Here is a tiny trained network, its code and every weight. The questions are about switching its units off for an input and a target symbol, where a switched-off unit gives its printed mean instead of its output.

import numpy as np


def w(rows, s, z=0):
    codes = np.array(rows[::2]) - 128.0
    scale = np.full(codes.shape[1], s)
    scale[-1] = z or s
    return codes * scale


def f(y):
    return np.maximum(y, 0)


def softmax(a):
    e = np.exp(a - a.max(-1, keepdims=True))
    return e / e.sum(-1, keepdims=True)


def log_softmax(a):
    a = a - a.max(-1, keepdims=True)
    return a - np.log(np.exp(a).sum(-1, keepdims=True))


def net(x, mask):
    ids = ['ΣΨβεζητφ'.index(c) for c in x.split()]
    T = len(ids)
    res = E[ids] + P[:T]
    u = 0
    for l in range(2):
        r = res
        for j in range(2):
            rows = slice(2 * j, 2 * j + 2)
            q, k, v = (r @ M[l][rows].T for M in (Q, K, V))
            z = softmax(np.where(np.tri(T) > 0, q @ k.T / 2**0.5, -1e9)) @ v
            o = O[l][rows]
            res = res + np.where(mask[u + j], z, o[:, -1]) @ o[:, :-1]
        u += 2
        y = f(res @ A[l][:, :-1].T + A[l][:, -1])
        res = res + np.where(mask[u : u + 12], y, B[l][:, -1]) @ B[l][:, :-1]
        u += 12
    return log_softmax(res[-1] @ U[:, :-1].T + U[:, -1])


Q, K, V, O, A, B = {}, {}, {}, {}, {}, {}
E = w([
[186,137,162],'Σ',
[216,244,9],'Ψ',
[175,171,153],'β',
[166,99,81],'ε',
[196,117,164],'ζ',
[186,131,166],'η',
[102,73,49],'τ',
[186,137,162],'φ',
],0.015)
P = w([
[170,100,190],'0',
[88,173,163],'1',
[90,165,139],'2',
[163,97,107],'3',
[134,122,132],'4',
[80,192,184],'5',
[114,125,143],'6',
[186,77,90],'7',
[130,115,142],'8',
[87,133,251],'9',
[120,116,144],'10',
[165,60,98],'11',
],0.013)
Q[0] = w([
[55,23,201],'L0H0',
[121,172,2],'L0H0',
[211,69,96],'L0H1',
[16,179,46],'L0H1',
],0.0096)
K[0] = w([
[148,51,2],'L0H0',
[13,208,137],'L0H0',
[50,193,142],'L0H1',
[157,165,84],'L0H1',
],0.0099)
V[0] = w([
[35,25,112],'L0H0',
[131,2,72],'L0H0',
[28,181,134],'L0H1',
[187,176,120],'L0H1',
],0.0062)
O[0] = w([
[166,229,48,1],'L0H0',
[70,166,131,57],'L0H0',
[192,188,253,76],'L0H1',
[97,203,72,187],'L0H1',
],0.0041,0.0039)
A[0] = w([
[167,140,125,129],'L0N0',
[184,204,80,36],'L0N1',
[142,168,156,152],'L0N2',
[60,228,104,120],'L0N3',
[87,173,92,54],'L0N4',
[84,178,133,138],'L0N5',
[96,93,114,254],'L0N6',
[198,109,165,103],'L0N7',
[140,8,153,118],'L0N8',
[250,35,148,124],'L0N9',
[115,35,59,126],'L0N10',
[168,106,82,199],'L0N11',
],0.013,0.005)
B[0] = w([
[158,174,68,158],'L0N0',
[3,181,99,141],'L0N1',
[83,71,174,170],'L0N2',
[135,88,140,151],'L0N3',
[237,104,219,133],'L0N4',
[111,38,159,145],'L0N5',
[84,104,5,179],'L0N6',
[104,228,119,193],'L0N7',
[103,151,104,191],'L0N8',
[155,182,132,255],'L0N9',
[151,61,136,187],'L0N10',
[168,149,58,196],'L0N11',
],0.0067,0.0092)
Q[1] = w([
[187,153,76],'L1H0',
[211,95,60],'L1H0',
[130,104,254],'L1H1',
[233,126,99],'L1H1',
],0.012)
K[1] = w([
[8,110,96],'L1H0',
[2,126,231],'L1H0',
[195,159,92],'L1H1',
[65,116,144],'L1H1',
],0.01)
V[1] = w([
[135,192,130],'L1H0',
[254,198,216],'L1H0',
[88,83,144],'L1H1',
[194,80,104],'L1H1',
],0.01)
O[1] = w([
[219,191,50,189],'L1H0',
[186,77,140,252],'L1H0',
[135,67,248,45],'L1H1',
[147,2,74,146],'L1H1',
],0.0071,0.0026)
A[1] = w([
[132,166,67,250],'L1N0',
[73,119,49,93],'L1N1',
[114,23,128,60],'L1N2',
[150,190,127,121],'L1N3',
[111,126,210,54],'L1N4',
[145,193,133,141],'L1N5',
[186,106,80,69],'L1N6',
[141,69,111,3],'L1N7',
[95,167,29,37],'L1N8',
[143,157,248,197],'L1N9',
[138,118,76,7],'L1N10',
[90,152,161,78],'L1N11',
],0.014,0.0058)
B[1] = w([
[124,95,52,252],'L1N0',
[254,148,166,182],'L1N1',
[97,68,181,165],'L1N2',
[110,91,188,196],'L1N3',
[89,129,52,132],'L1N4',
[89,83,177,199],'L1N5',
[69,156,136,194],'L1N6',
[41,112,204,148],'L1N7',
[82,159,141,183],'L1N8',
[180,198,229,169],'L1N9',
[132,139,247,153],'L1N10',
[171,86,18,133],'L1N11',
],0.0075,0.013)
U = w([
[145,149,127,59],'Σ',
[32,182,85,170],'Ψ',
[202,178,228,101],'β',
[72,88,130,254],'ε',
[178,124,21,154],'ζ',
[138,149,126,50],'η',
[7,199,232,83],'τ',
[169,153,120,152],'φ',
],0.014,0.0041)

Each question gives the input, a string of symbols that net reads in full, and the target symbol t.
The units are the heads (2 rows each of Q, K, V and O) and the neurons (one row each of A and B). Each row of codes is followed by its name. A weight is (code - 128) times the scale printed after its matrix; where a second scale follows, it is the last column's (O, A, B and U).
mask holds one flag per unit, layer by layer, with each layer's heads first. A switched-off unit (its flag False) gives its mean, the last column of its rows in O or B, instead of its output. The means were averaged over made-up inputs and are rounded, as every weight is.
A unit's drop is (log p(t) with every unit on - log p(t) with that unit switched off) / (log p(t) with every unit on - log p(t) with every unit switched off).
The circuit of an input: a set's keep is (log p(t) with only the set's units on - log p(t) with every unit switched off) / (log p(t) with every unit on - log p(t) with every unit switched off). Starting from the 12 units with the biggest drops (on a tie, the unit counted first), units are removed one at a time, each time the one whose removal leaves the highest keep (on an exact tie, the one counted first), for as long as the keep stays at least 0.8.
units of the circuit, in order: the units of the circuit, biggest drop first
most important unit: the unit with the biggest drop
top k neurons: the k neurons with the biggest drops, biggest first
k most important neurons of layer l: the k neurons of layer l with the biggest drops, biggest first
heads that matter: for each layer, one digit per head in row order, 1 if its drop is at least 0.15 and else 0, layers parted by /
input τ β τ φ β, target τ: units of the circuit, in order : [L1H0]
input φ Σ τ ε τ β τ τ β β φ η, target β: 2 most important neurons of layer 1 : [L1N9 L1N3]
input β τ φ β τ β, target β: units of the circuit, in order : [L0N6 L1N9]
input φ β β β ζ β β Σ β β β Σ, target β: units of the circuit, in order : [L1H1 L0N9 L0N2]
input β φ β β β β, target β: heads that matter : 00 / 10
input ζ β ε β β τ ζ Ψ β β Ψ η, target β: heads that matter : 11 / 01
input φ τ β τ ζ β β β φ β Ψ φ, target β: heads that matter : 11 / 11
input Ψ ε β β τ β Σ β Σ, target τ: units of the circuit, in order : [L1H0 L0N9 L1N1]
input β ε β η β β β ε τ β, target ε: top 3 neurons : [L0N9 L0N11 L0N10]
input τ β φ β τ ε τ τ Σ, target τ: units of the circuit, in order : [L1H0 L0N6]
input φ τ β ε β β, target ε: heads that matter : 00 / 01
input β ε Ψ β τ β φ, target τ: units of the circuit, in order : [L1H0 L1N1 L0N9]
input ε ε β β ε β ε Ψ Σ Σ, target Ψ: top 4 neurons : [L0N1 L0N11 L1N0 L1N8]
input φ β τ τ τ β τ ε β β ζ φ, target β: units of the circuit, in order : [L1H1 L0N9 L0H1]
input τ Ψ Σ φ, target Ψ: most important unit : L1N1
input β β φ β β ζ Σ Ψ φ ζ, target Ψ: 2 most important neurons of layer 0 : [L0N1 L0N11]
input β β τ β ζ, target τ: units of the circuit, in order : [L1H0 L0N9]
input τ β ε β η τ β τ β τ β β, target τ: heads that matter : 00 / 11
input β β τ ε φ τ β φ, target τ: top 3 neurons : [L0N9 L0N7 L1N1]
input β φ ζ τ τ φ φ β φ β τ Ψ, target Ψ: units of the circuit, in order : [L0N1]
input β β ε, target ζ: heads that matter : 00 / 00
input τ β τ β ε φ ζ τ, target ε: heads that matter : 00 / 10
input β η β β β β φ ζ β β, target ζ: top 2 neurons : [L0N9 L0N7]
input ζ ε τ τ ζ β τ τ Σ β β Σ, target β: heads that matter : 11 / 11
input τ ζ η ε Ψ Ψ ε ζ, target Ψ: top 2 neurons : [L1N0 L0N1]
input φ β τ β ε β Σ ε β η, target ε: heads that matter : 10 / 01
input τ τ Σ β Ψ Ψ τ η, target Ψ: top neuron : [L1N1]
input Σ Ψ η β, target Ψ: 4 most important neurons of layer 1 : [L1N1 L1N0 L1N8 L1N9]
input φ β β β β β β τ, target ε: 2 most important neurons of layer 1 : [L1N7 L1N2]
